Every row comes from one small tree of marks. The marks that hang from a mark follow it in brackets, in alphabetical order. Every link used is in the known rows. Which tree was each row made from?
Known rows:
dekore{kuram satof{matan siza}}: [ 299  -30 -105  105  193 -155  217  176 -123 -100  -79   10  359  257
  -87  -98 -183  -26  -30  -56  209 -136   84   -4  203  209  -47  119
   14  210  208 -109   23  -18  417  -50  -14  -61  -79  269  -22 -124
   51  -38]
seri{kuram{ginum{nirem tumif{pumol}}}}: [ -90 -139  165 -353 -149  195  -18  -19  344  -40 -237   74   87   22
 -101   -1    5  -18  108  283    3 -117   83  -36  187 -109   17  -23
  -59  204  415  -30    8 -170  332  144  -37  102  -94  180   16  293
   58 -293]
seri{kuram{ginum{tumif}}}: [ -34 -171   68 -306 -130   96  -58   35  303  -47 -171   72  161   85
  -81   17  -82   45   69  192  -84  -86  123  -19  153 -115   40   49
   -1  141  253 -125   -9 -124  340  133  -37  123 -111  200   11  263
   72 -319]
siza{dekore kuram{ginum{nirem tumif{dufete}}} seri}: [-173 -266  -51 -508 -198  163 -218  -89  234 -214  -40  455   78 -110
 -122  100  -55   81 -161  407 -291  154  202  -35  229   55  -39  374
  100 -128  537   73 -267 -272  -68  209  -52   45   -1  158  318  292
 -164 -303]
dekore{kuram{ginum} satof seri{siza} tumif{nirem}}: [ 382 -514   45 -210 -191   67  230  261    8 -128  -99  -74  293  371
  -15 -107   63   81  -63  431   74  -15    1  -81  300   67  123  216
 -226  361  111 -122  204 -192  343 -172  135 -286  179  640    9  191
  105 -261]
pumol{siza{dekore{seri} ginum}}: [ 237 -173  -54   89 -145  154 -157   -5 -200  -70  148  174  204  259
  -49  125  185  244  -89   25 -252 -193   31   55  111  -27 -136  312
  -50  114  282  -60 -111  -24  154 -105  -25  -99  -35   29   90   16
   14   -7]
matan{sigem{dufete{pumol} satof{siza} vufas{kuram}}}: [ 169  -50  -48  -70   94  101  197 -114  -19 -238  -32  -26  463  274
  134   -9  -52  118 -204   15  -69  -61   79  -14  301   31 -242  248
   -1  -42 -125 -117  -49 -241  190  -73  260  168 -182  -73  116 -116
  -92  163]
matan{sigem{dufete pumol satof{siza}}}: [  44 -167   40    6   80  192   84 -134 -137 -103  -73   -9  305  232
  282    2  140  159 -234 -116  -81  -31 -121  171  306   63  -90  150
  -62  108 -176  -19  -68 -187  268 -239  108  215 -132  -24    3 -107
  -28  157]
dufete{matan pumol{siza{dekore}} sigem}: [ 308  -93  -63  127   81  251  145  -11   70   43   22 -106  369  270
  -89  252  231   33   42  203   26 -202  249 -103   94   55 -205  106
  166   71  106   -1  -85   59  -66  -98   -6  179  134   19   70 -229
  103  172]
dekore{seri{kuram{ginum{tumif{dufete nirem}}} siza}}: [ 111 -248  103 -331 -193  182  -66   40  -22 -194  -61   30   71  284
  -35  128   90  201  -96  189  -91 -175  -53    5  210  -85  155  243
  -51  187  323 -169  101  -59  315  174   74   76  134  319  -39  225
  192 -389]
vufas{dufete kuram{ginum{tumif{nirem}}} pumol{siza}}: [  65   58  112 -303 -148  130  386   94  197  -41 -199  129  553  189
  132 -310  -51 -130  -67  482 -141    0  146   45  225 -405 -237  228
 -188  124  379  -98 -171 -168  390  -40  359  240 -197   69  -68 -243
   14 -259]
vufas{dufete{sigem} pumol}: [ -40  -11  -12 -277   79  267  205  199   38  -50  -93 -111  432  343
  115   17  -14  -61  -24  148  -57  -50 -260  -38  126  -85 -140  169
   91  111  121  106  -93   34  187  -82  317  214 -119  -37  -48 -220
  -18 -149]
dufete{matan{sigem{vufas}} pumol}: [ 334  -22    2  113  119  208   42  -76   67   48 -134   20  388  219
 -142  348  115   30   43  111  198 -173  154  -31  238  -49 -323   36
  122   61    0  -93    5  -42  -44   82 -110  183   76   89  120 -189
   63  190]
seri{kuram{ginum{nirem{tumif vufas}}} siza{dekore}}: [-141 -331   38 -410 -136   52   -2   16  224 -220  -36  130   45   28
 -149  162  -30  192  -70  285 -149 -169   53   40  277  -51 -102  135
 -124  169  339  -46   94 -208  314  215  -72  239  -98  345  -25  319
  124 -310]
dufete{matan{sigem{satof{siza} vufas}}}: [ 266   23  -72   95   82   52  -26 -114  -10 -120 -104   36  277  200
  -34  211 -103   74 -198  -12  133  -78   43   12  255  -81 -176   67
   97   22  -58  -48  -29  -12  141  -49 -123  184   67  210   99 -110
  -70  190]
satof{matan{sigem} siza}: [ 157   90  -23  101  326  -48 -101   82 -330  -98  -61  100  208   59
  -95   82   14   37  -61 -211   60 -324  -75  141  276  -60 -171  129
    1  128  200 -195 -148  191  304  105 -131  189  -60  136   69 -214
 -103  -62]
dufete{matan{sigem} pumol{siza{dekore ginum{tumif}}}}: [ 392  -98   33  234    1  158  -19 -100   -2  127  -24  138  357  193
 -140  331  322   69  152  216  -24 -281  269   88  284 -134 -384  132
   -7  135   99 -136  -68   29   14  -54 -129  161   48   41  150 -209
  108  175]
nirem{ginum{tumif} vufas{dufete{sigem}}}: [ 136  -41  154 -206 -115  355  307  174   44  -55 -262   80  -13   14
  165  169 -397 -189  -24  179 -252 -230 -426  170  225 -413   31  208
 -126  250    2  196   15  -23  202  -15 -101   27  -24  110  -43 -170
 -114   60]
tumif{dufete nirem{ginum} pumol}: [ 161  -12  219  124 -134  601   25   33  147 -101 -445   60  -24  -44
  358   -5 -154 -138  168  -13  213  -86 -365   66  172  -21 -145  200
  -95  -23  516  -44   61 -191  195  362   63  108 -118  120 -196   76
   -8 -310]
matan{sigem{pumol satof vufas{dufete}}}: [  11 -157  -61 -187   16  224  105 -148 -110 -109  -52  -40  314  247
  200  132  105  207 -300   37  -92  -10 -199   24  155    8 -197  118
   48   71 -174   41  -27 -286   79 -177  120  214  -83   30  -47 -152
 -163  162]
nirem{ginum tumif vufas}: [ 254 -186  198  -44 -172  298   95  236  140  -48 -391  261 -236  -33
   26  136 -524 -125  -22  113 -133 -215 -272  178  248 -306   11  141
 -162  354  -15  187   21  -94  114   78 -225  -60  -81  228 -155 -130
   24   69]
ginum{tumif{nirem pumol}}: [ 130  -60  294 -145 -195  245   40  -81  168   19 -226   95  -88  -85
   47  -60  -96 -172   85  208    5  -60  -73  -82  179 -209 -112   40
    3  179  253   -3  100  -86   95  153   89   71   19  135 -179   72
   47 -278]
dekore{kuram{ginum} satof{siza}}: [ 370 -157  -81    3   75 -144  306  223   66  -56  -91   12  414  289
   92 -172 -179   29  -13  112  157 -100   42   13  247  270  -25   67
 -124  173  214 -130   43 -124  501  -78   -9  -95 -130  343  158   -1
  -34  -42]
dufete{matan{sigem{satof{siza} vufas}} pumol}: [ 399  -24   12  176  129  166   80 -146   19    2 -103    1  437  305
  -59  275  108   42  -63   97  178 -187  177  -65  266   24 -262   57
  109   87  -37 -121   16  -31   -1  -22  -46  208   44   82  120 -192
   73  268]
pumol{siza{dekore{tumif{dufete{sigem}}} ginum}}: [ 206 -231 -115   77 -180  231 -153    8  -90  -92  105   46  207  193
   54  113  123  180   -3   57 -253 -193  104   -5   77  -29 -154  262
  -82   64  137  -35 -164    7   99 -136   42  -18  -58  113   52   31
  -73 -102]
pumol{siza{dekore{seri} ginum{tumif{nirem}} kuram}}: [ 168 -195   17    1 -238  219 -168  -84  -71 -130  140  292  178   77
  -62   70  176  222 -129  186 -335  -32  160   47  167 -118  -74  411
   -4  121  372  -48 -143   15  197  -36   86  -11  -23   22   70   56
   22 -149]
tumif{dufete{matan{sigem{satof}} pumol} nirem{vufas}}: [ 423 -160   72  152 -125  661   77 -106  160 -301 -350  100   78  -18
  112  122  -79  -97  111   38   65 -158    1   35  280 -111 -198  109
  -26  -45   11   -1   90   -6  183  340 -117  170  -32  168 -263 -103
   83   68]
siza{dekore ginum seri{kuram}}: [-146 -270 -190 -166 -264   38 -414   12   68  -43    5  486  107  149
 -311  235  112  171   80   31 -185 -112  168  -13  126   33 -192  454
  112  -93  375  -72 -195 -248  -58  162  -91 -223 -285   -7  207  493
   70 -188]
dufete{matan pumol sigem{vufas}}: [ 296  -21  -80   -2  126  327  113  -44   98   52  -41 -140  412  317
 -116  314   31    7  -50  202  176 -138  122 -237  113   39  -97   93
  250   24   -5   60  -24  -12 -146   61   66  106  124   86   49 -166
   43  140]
kuram{seri{siza{dekore{satof} ginum}}}: [  53 -225  -23 -134  -27    2 -173  -12 -118  -78  167   30  246  386
 -146  247  210  274 -120   95  -34 -166 -111  -25  165   30   70  267
   24  115  175   -2  138  -78  127   65  -48   23 -142  330  135  209
  109 -109]
dekore{kuram satof{siza} tumif{nirem{ginum} pumol}}: [ 361 -245  107  144  -98  113  348  287  131  -60 -362  -63  301  142
  160 -219 -127 -180  133  130  402  -53   33  -50  194   75 -139  106
 -209  353  249 -131  106 -157  339 -187  143 -200 -105  345   -9  107
   34 -124]
dekore{satof tumif{dufete{pumol{siza}}}}: [ 395 -338   -6   76  -94  321  132  146   93 -118  -69 -192  361  334
  188   29   42   34   76  212   89 -105  268 -218   97   87 -118   24
  -43  158 -137  -36   44   -3    4 -242   79    5   72  300  -25   14
   22 -166]
kuram{ginum{tumif{nirem pumol{siza{dekore}}}} seri}: [ 142 -252  193 -329  -80  221  -63  -48  157   -1 -128   27  211  117
  -22  -96  160  -12  -31  455  -57  -89 -131   -7  202 -221  175  108
 -145  209  450   33   90 -222  239  135  -33  -39  -99  368   66  168
  -48 -246]
pumol{siza{dekore{satof tumif{dufete}} kuram}}: [ 153 -267 -120   22 -104  176   35   20   73 -278   95   10  332   96
  105   16   42  186 -157  130 -155   63  320  -50   48   53 -193  226
   38   29  195  -31 -117  -33  145 -205   63  155   13  117   64    2
  -59 -145]
tumif{dufete{pumol{siza{dekore kuram{seri}}}}}: [ 245 -140  -37  -15  -66  393  -56  -76   35 -230  -50  -48  274  259
  108  159   95  142   19    9  -52 -152  157  -49   47  151  -53  198
   51  -11  269  -78  -77  -28   89  171   77  232  -28   63    5  -75
   79 -147]
satof{matan{sigem{dufete}} siza{kuram}}: [  38   81  -61  113  370   18 -119   -6 -226 -189  -14  139  344    4
  -78   24   13   48 -170 -193    5 -109   22  187  378  -44  -68  286
   23   76  252 -116 -233  158  405   99   12  261  -95   53   99 -169
  -84 -137]
satof{matan siza{dekore ginum{nirem} kuram{seri}}}: [  -4   10  -26   17  247  142 -406  -61 -264 -136   67  335  310   94
 -331  141  150  153 -166  -16  -16 -128   11   29  336  -17  100  422
   27  158  545  -16 -274  121  277  248  -72   57 -160  134  162   34
  -42 -136]
dufete{pumol{siza{seri}} sigem{vufas}}: [ 249 -115 -109  -85  -75  266  245  -20  -47  -40  107 -106  331  277
   30  117  189   68  -80  168  -65 -319  197 -194  -83  140 -176  105
  166   43  142   16   -9  -42 -190 -110  189  -40  -68  -59  105  -63
  -19   86]
tumif{dufete{matan pumol sigem} nirem{ginum}}: [ 330  -13  140  147  -76  698   54  101  125 -104 -344   42  123   86
  208  163 -115  -61  180  101  121 -134 -135   21  208  -24  -59  205
   38  -10  196  -53  -15   64   74  332    1  169    3  196 -109  -80
   37 -112]
dufete{pumol sigem{vufas{kuram{ginum}}}}: [ 145  -93  -63 -258   48  257  224   46  142   23   -6 -109  405  282
  -10  126   21   71  -20  278  -33 -140   86 -279   57  134 -123  191
  169  -61   76  -46  -67 -192  -75  127  240   75  -65  -20   98 -112
  -53    5]
dufete{pumol{siza{kuram}}}: [ 253  -79   72  156  -56  216  129  -94   56   -5   33   37  327  184
   10   86  221   80   -3   54  -64 -180  294  -43   63  137 -188   78
   69  149  241 -110  -23   34   69  -49   61  177  -72  -60   70  -96
  155   29]

Which tree is each row?
[ 174  150  -60   62    0    9  290   -9  156  -45 -153   74  419  258
 -134   40  168  -32   36  161   41 -112  348   49  221 -198 -392  150
  -58   81  121 -119 -235  -87  174  -29   97  329    7    2   51 -313
   69  110]  vufas{dufete{matan{sigem} pumol{siza}} kuram}
[ 400 -206  -32 -191   10  -75  230  172   52 -126 -120  -72  406  379
   55 -153 -107   29   -7  250  160 -150   47   -3  219  137  210   93
 -151  257  252  -82   89 -110  500  -26   30 -104 -109  465  151   23
    0 -130]  dekore{kuram{ginum{tumif{dufete}} seri} satof{siza}}
[ -71 -198   79 -295 -179   72  -21  -24  200 -163  -71   47   23  121
  -42  111   16  178  -27  220  -49 -246   86   47  254    9   13   24
 -150  202  336  -93   95  -82  361  203   -4  292  -75  424  -36  317
  159 -412]  seri{kuram{ginum{nirem{tumif{dufete}}}} siza}
[  61  -67  -59   15  143  370   24 -413 -337 -147   12   36  590  385
  222 -145  -97   64 -729  -67   40  112    7  -54  243   14  265  323
   24  157   -7  191  -87 -393   43 -233  301  -43 -147   54 -248   10
   45   67]  sigem{dufete pumol satof{matan siza{seri}} vufas}
[ -88  -37  157 -488  -71  160  118   79  227  -31 -266  132  481  258
  -95  -94   -3  -10  -54  423   85    5   71  -62  182 -195   -7  208
  -40   38  463  -59  -88 -281  290  158  131   90 -251  149  143  -30
   65 -117]  vufas{kuram{ginum{nirem} seri} pumol}
[ 123 -380  -43 -139 -128  238 -445  102 -118   -4   41  218  188  333
 -211  290  123  233    6  131 -226  -21 -103 -111  240  -52  -22  488
  -18  109  100  -47 -191 -143  -22   22   18 -235   60  134  148  184
  -13 -143]  siza{dekore{seri tumif} ginum}
[ -28 -347  -55 -185   -2  -65    4   15   88 -120  189   52  316  133
   52  182   13  250 -230  289 -160   85   74  -66  283  120 -128  302
    8    0  151  -89   40 -147  137  -20   58  267   37  376  158  179
   -5 -322]  seri{siza{dekore{satof tumif} kuram{ginum}}}
[ -16  -76  191 -497 -130  126  125   85  254   -1 -280  145  472  209
  -44 -153  -80  -62  -30  477   18   46   97  -69  186 -326    4  272
  -19   30  384 -141  -48 -270  285  189  211  103 -242  176   40  -37
  102 -248]  vufas{kuram{ginum{tumif{nirem}} seri} pumol}
[ 321  -95  -38    4 -152 -124  198  127  -41  -57  -70  208  204  259
  -64  -86  -90  -10   43   91  137 -220  173   -5  217  198  -56  116
  -84  245  236  -47   15  -34  299 -115    4 -252 -148  256  173  119
   43    3]  dekore{kuram satof{siza{ginum{nirem tumif} seri}}}
[ 175  -86   63   35 -174  165   69  -98  102 -115   31  143  199  -45
  100 -115   45   80 -157  172 -209  -43  212   82  128  -82  -56  100
  -54  123  336  -48  -60   46  309  -67   15  152  -63  160   42   17
  -37 -158]  pumol{siza{kuram{ginum{tumif{nirem}}}}}
[ 111 -100   14  152  -59  125  -38  -99   21   82  -33   49  172  134
   63   72  187   18   39   29   25 -172  -69   -3  103   34 -270  181
  -50   55  459   -4  -32 -209  128  -39   43    8 -109  -51    2   41
   28  -89]  tumif{pumol{siza{dekore ginum}}}
[ 118 -104  103 -316 -175  309  -19  -53   28  -55 -123  -52  -26  130
  179  126 -158   12   -8  155 -157 -120  -45  -79   97  -97  102   97
   60   92  -11   30  -70   -3   45   84  111  201  142  177 -133  -93
  -18 -275]  ginum{tumif{dufete{sigem{pumol}}}}
[ 135 -131    7  -35  -87   59    6  -65  -96 -160  -69  195   28  107
   40  116   89   92  -59  -30 -152 -295  -94  108  274   34 -217  109
  -48   56  -16  -34  -25  -19  197  -99 -119   38 -169   53  190   19
 -128  231]  matan{sigem{satof{siza{ginum{nirem{vufas}} seri}}}}
[ 196 -158  172 -247 -108  260   63   15  188   -5 -163  162   92  -31
   70 -103 -182 -100  -22  352 -219  -65 -167   33  325 -247   40   53
 -168  159  144   43   18  -96  283  166  -73   25  -34  331  -43   55
 -121 -220]  kuram{ginum{tumif{nirem{vufas{dufete}}}}}
